Below are the code and all the weights of a small trained network. Each question names an input and a class and asks about switching units off, where a switched-off unit gives its printed mean instead of its output.

import numpy as np


def w(rows, s, z=0):
    codes = np.array(rows[::2]) - 128.0
    scale = np.full(codes.shape[1], s)
    scale[-1] = z or s
    return codes * scale


def norm(h):
    return h / np.sqrt((h * h).mean(-1, keepdims=True) + 1e-5)


def f(y):
    return np.maximum(y, 0)


def log_softmax(a):
    a = a - a.max(-1, keepdims=True)
    return a - np.log(np.exp(a).sum(-1, keepdims=True))


def net(x, mask):
    res = np.array(x, float).reshape(1, 6) / 4 @ E
    u = 0
    for l in range(2):
        y = f(norm(res) @ A[l][:, :-1].T + A[l][:, -1])
        res = res + np.where(mask[u : u + 4], y, B[l][:, -1]) @ B[l][:, :-1]
        u += 4
    return log_softmax(norm(res)[-1] @ U[:, :-1].T + U[:, -1])


A, B = {}, {}
E = w([
[141,203,128,73,77,113],'x0',
[214,60,209,126,2,90],'x1',
[166,190,159,85,81,143],'x2',
[131,120,171,142,125,23],'x3',
[29,79,96,48,101,182],'x4',
[160,97,149,178,179,150],'x5',
],0.0071)
A[0] = w([
[142,198,5,181,188,17,174],'L0N1',
[162,254,150,198,215,121,69],'L0N2',
[23,75,175,116,160,81,37],'L0N3',
[118,51,114,75,110,86,4],'L0N4',
],0.0058,0.0035)
B[0] = w([
[159,117,114,135,14,163,253],'L0N1',
[189,171,105,107,76,101,222],'L0N2',
[100,175,93,2,122,127,167],'L0N3',
[153,116,155,19,109,121,146],'L0N4',
],0.0093,0.0047)
A[1] = w([
[197,239,151,182,211,153,135],'L1N1',
[119,168,73,218,178,76,2],'L1N2',
[183,245,134,122,161,89,157],'L1N3',
[104,212,121,119,114,2,135],'L1N4',
],0.0083,0.0052)
B[1] = w([
[119,54,153,3,14,235,230],'L1N1',
[148,8,145,27,90,227,147],'L1N2',
[106,54,208,109,54,171,253],'L1N3',
[120,96,144,16,12,235,231],'L1N4',
],0.008,0.0048)
U = w([
[219,47,204,228,200,4,2],'0',
[32,196,16,123,210,115,92],'1',
[175,123,225,31,2,168,232],'2',
],0.0089,0.0057)

Each question gives the input, the list of numbers given to net, and the class t.
The units are the neurons (one row each of A and B). Each row of codes is followed by its name. A weight is (code - 128) times the scale printed after its matrix; where a second scale follows, it is the last column's (A, B and U).
mask holds one flag per neuron, layer by layer. A switched-off neuron (its flag False) gives its mean, the last column of its row in B, instead of its output. The means were averaged over made-up inputs and are rounded, as every weight is.
A unit's drop is (log p(t) with every unit on - log p(t) with that unit switched off) / (log p(t) with every unit on - log p(t) with every unit switched off).
The circuit of an input: a set's keep is (log p(t) with only the set's units on - log p(t) with every unit switched off) / (log p(t) with every unit on - log p(t) with every unit switched off). Starting from all 8 units, units are removed one at a time, each time the one whose removal leaves the highest keep (on an exact tie, the one counted first), for as long as the keep stays at least 0.8.
circuit, biggest first: the units of the circuit, biggest drop first
k most important neurons: the k neurons with the biggest drops, biggest first
top k neurons in layer l: the k neurons of layer l with the biggest drops, biggest first
drop of u: that unit's drop, to one decimal
input [-2,8,-1,5,-6,3], class 0: circuit, biggest first : [L0N2 L1N1 L0N3 L1N4]
input [-7,7,-8,-3,3,0], class 0: top 2 neurons in layer 0 : [L0N1 L0N2]
input [-1,6,-2,-2,0,3], class 0: top 3 neurons in layer 1 : [L1N4 L1N1 L1N3]
input [-3,4,-7,1,-8,0], class 0: circuit, biggest first : [L1N4 L1N3 L0N3]
input [-6,2,1,0,0,0], class 0: circuit, biggest first : [L1N4 L1N1 L0N1 L1N3]
input [-1,2,-7,-6,0,-5], class 1: top 2 neurons in layer 0 : [L0N1 L0N2]
input [1,-4,6,-4,4,-2], class 1: 3 most important neurons : [L1N1 L1N4 L0N2]
input [-7,-8,-7,-2,-8,3], class 2: most important neuron : [L1N1]
input [-4,5,-2,4,-2,-3], class 0: 3 most important neurons : [L1N1 L0N2 L0N3]
input [1,4,-7,1,-5,0], class 0: 2 most important neurons : [L1N1 L0N2]
input [-8,-3,8,-8,2,-6], class 1: drop of L0N1 : 0.2
input [1,-3,-2,-1,5,2], class 1: drop of L1N4 : 0.1
input [2,-8,-6,4,-3,5], class 2: drop of L0N3 : 0.0
input [-3,6,-2,-2,-1,8], class 0: top neuron in layer 0 : [L0N1]
